Below are the code and all the weights of a small trained network. Each question names an input and a class and asks about switching units off, where a switched-off unit gives its printed mean instead of its output.

import numpy as np


def w(rows, s, z=0):
    codes = np.array(rows[::2]) - 128.0
    scale = np.full(codes.shape[1], s)
    scale[-1] = z or s
    return codes * scale


def norm(h):
    return h / np.sqrt((h * h).mean(-1, keepdims=True) + 1e-5)


def f(y):
    return np.maximum(y, 0)


def log_softmax(a):
    a = a - a.max(-1, keepdims=True)
    return a - np.log(np.exp(a).sum(-1, keepdims=True))


def net(x, mask):
    res = np.array(x, float).reshape(1, 8) / 4 @ E
    u = 0
    for l in range(3):
        y = f(norm(res) @ A[l][:, :-1].T + A[l][:, -1])
        res = res + np.where(mask[u : u + 6], y, B[l][:, -1]) @ B[l][:, :-1]
        u += 6
    return log_softmax(norm(res)[-1] @ U[:, :-1].T + U[:, -1])


A, B = {}, {}
E = w([
[160,206,70,38,96,82,53,69,159],'x0',
[135,252,116,195,83,148,119,123,139],'x1',
[146,102,102,99,173,158,108,159,225],'x2',
[44,145,110,51,71,188,186,161,205],'x3',
[178,146,182,82,199,29,101,161,167],'x4',
[160,110,171,84,148,250,179,186,88],'x5',
[36,145,137,41,152,140,63,213,122],'x6',
[152,109,171,229,186,184,76,86,151],'x7',
],0.0039)
A[0] = w([
[198,147,172,146,137,100,71,77,102,69],'0.n0',
[69,59,104,159,62,187,218,184,132,65],'0.n1',
[150,205,171,213,115,96,174,116,91,253],'0.n2',
[164,245,110,144,90,182,139,102,163,134],'0.n3',
[172,103,245,147,234,67,19,123,64,28],'0.n4',
[121,111,105,207,172,254,126,83,163,176],'0.n5',
],0.0051,0.0021)
B[0] = w([
[35,28,160,123,133,228,235,101,174,205],'0.n0',
[19,223,217,146,200,158,182,42,155,203],'0.n1',
[142,75,74,140,232,194,97,95,116,253],'0.n2',
[187,215,184,84,199,69,248,67,176,223],'0.n3',
[99,144,163,211,1,138,222,215,201,249],'0.n4',
[186,23,35,53,49,67,117,144,82,235],'0.n5',
],0.0057,0.0041)
A[1] = w([
[137,72,84,68,108,149,115,210,235,95],'1.n0',
[159,49,85,161,46,143,122,97,122,33],'1.n1',
[42,170,96,2,41,106,132,144,137,209],'1.n2',
[102,180,180,175,166,153,178,90,98,126],'1.n3',
[133,55,65,125,61,124,134,82,172,254],'1.n4',
[165,188,78,134,79,145,153,82,170,66],'1.n5',
],0.0061,0.00087)
B[1] = w([
[206,126,129,117,184,46,95,165,95,222],'1.n0',
[172,125,75,131,197,104,1,199,98,200],'1.n1',
[231,20,175,174,166,144,149,206,84,254],'1.n2',
[92,75,59,142,43,110,138,154,94,215],'1.n3',
[98,120,145,100,205,141,27,160,65,230],'1.n4',
[116,125,115,32,52,120,137,97,175,206],'1.n5',
],0.0072,0.0049)
A[2] = w([
[193,128,162,105,109,194,78,233,41,114],'2.n0',
[131,178,66,117,40,158,70,71,62,138],'2.n1',
[99,82,135,55,179,146,174,166,75,105],'2.n2',
[116,125,132,62,145,168,158,191,113,249],'2.n3',
[122,108,135,77,53,81,169,186,128,246],'2.n4',
[253,102,212,84,92,147,121,198,114,165],'2.n5',
],0.0057,0.0011)
B[2] = w([
[159,110,70,180,195,105,68,59,124,235],'2.n0',
[142,139,154,59,156,92,91,165,200,159],'2.n1',
[123,74,59,105,98,145,155,65,190,211],'2.n2',
[101,117,117,254,124,97,118,129,117,198],'2.n3',
[190,143,117,174,104,113,81,130,84,203],'2.n4',
[113,165,108,139,156,109,85,178,151,254],'2.n5',
],0.0075,0.0066)
U = w([
[148,247,240,147,135,88,90,206,135,4],'0',
[215,47,39,180,223,76,32,146,77,215],'1',
[119,239,79,5,73,118,162,2,173,62],'2',
[40,75,110,204,50,190,248,96,104,128],'3',
],0.0087,0.0026)

Each question gives the input, the list of numbers given to net, and the class t.
The units are the neurons (one row each of A and B). Each row of codes is followed by its name. A weight is (code - 128) times the scale printed after its matrix; where a second scale follows, it is the last column's (A, B and U).
mask holds one flag per neuron, layer by layer. A switched-off neuron (its flag False) gives its mean, the last column of its row in B, instead of its output. The means were averaged over made-up inputs and are rounded, as every weight is.
A unit's drop is (log p(t) with every unit on - log p(t) with that unit switched off) / (log p(t) with every unit on - log p(t) with every unit switched off).
The circuit of an input: a set's keep is (log p(t) with only the set's units on - log p(t) with every unit switched off) / (log p(t) with every unit on - log p(t) with every unit switched off). Starting from the 12 units with the biggest drops (on a tie, the unit counted first), units are removed one at a time, each time the one whose removal leaves the highest keep (on an exact tie, the one counted first), for as long as the keep stays at least 0.8.
units of the circuit, in order: the units of the circuit, biggest drop first
most important unit: the unit with the biggest drop
k most important neurons: the k neurons with the biggest drops, biggest first
k most important neurons of layer l: the k neurons of layer l with the biggest drops, biggest first
drop when u is switched off: that unit's drop, to one decimal
input [7,6,5,-1,-4,-1,5,2], class 0: 4 most important neurons => [0.n3 1.n2 0.n2 2.n2]
input [7,1,8,-7,6,0,-1,7], class 0: 3 most important neurons of layer 0 => [0.n4 0.n5 0.n2]
input [6,3,-8,4,8,5,-1,8], class 3: most important unit => 0.n0
input [0,0,5,-4,5,-6,2,2], class 0: 2 most important neurons of layer 2 => [2.n0 2.n2]
input [-2,8,3,-6,-4,-7,4,-2], class 2: 2 most important neurons of layer 0 => [0.n3 0.n5]
input [-5,-6,-8,4,7,5,-5,-7], class 3: 2 most important neurons of layer 0 => [0.n1 0.n5]
input [0,5,4,8,-2,-5,-1,7], class 2: 4 most important neurons => [0.n3 1.n5 0.n4 2.n0]
input [3,7,8,3,8,-6,-1,-3], class 0: 3 most important neurons of layer 0 => [0.n5 0.n2 0.n3]
input [-7,-3,-7,7,5,-8,0,-4], class 3: 2 most important neurons => [0.n1 0.n5]
input [-5,-2,-3,3,1,-8,-3,-4], class 3: 3 most important neurons => [0.n5 0.n1 2.n0]
input [6,7,-6,-7,7,-2,-6,3], class 3: 3 most important neurons => [0.n0 0.n5 0.n4]
input [-1,8,3,7,-5,-5,-1,-1], class 2: 2 most important neurons => [0.n3 1.n5]
input [-5,7,1,2,-2,2,-3,2], class 3: 2 most important neurons => [0.n1 0.n3]
input [4,8,1,7,-5,8,-5,0], class 2: units of the circuit, in order => [0.n3]
input [3,4,-1,-5,6,1,4,2], class 0: 2 most important neurons => [0.n4 0.n1]
input [1,5,-6,0,-4,7,-5,-5], class 2: 2 most important neurons => [1.n2 2.n1]
input [6,7,7,-1,-1,5,-5,5], class 2: 3 most important neurons => [0.n3 1.n2 1.n5]
input [-6,0,6,-8,7,0,4,-2], class 0: 2 most important neurons of layer 0 => [0.n4 0.n5]
input [-1,6,-7,-1,3,6,2,4], class 3: drop when 1.n0 is switched off => 0.2
input [-5,-7,0,-2,-7,-5,-2,-6], class 3: drop when 0.n1 is switched off => 1.6
input [5,8,-2,0,-8,0,3,2], class 2: most important neuron => [0.n3]
input [6,6,2,-3,-1,0,-1,-6], class 2: drop when 0.n3 is switched off => 0.5
input [-1,3,4,3,-2,6,-3,-5], class 3: drop when 0.n1 is switched off => 1.9
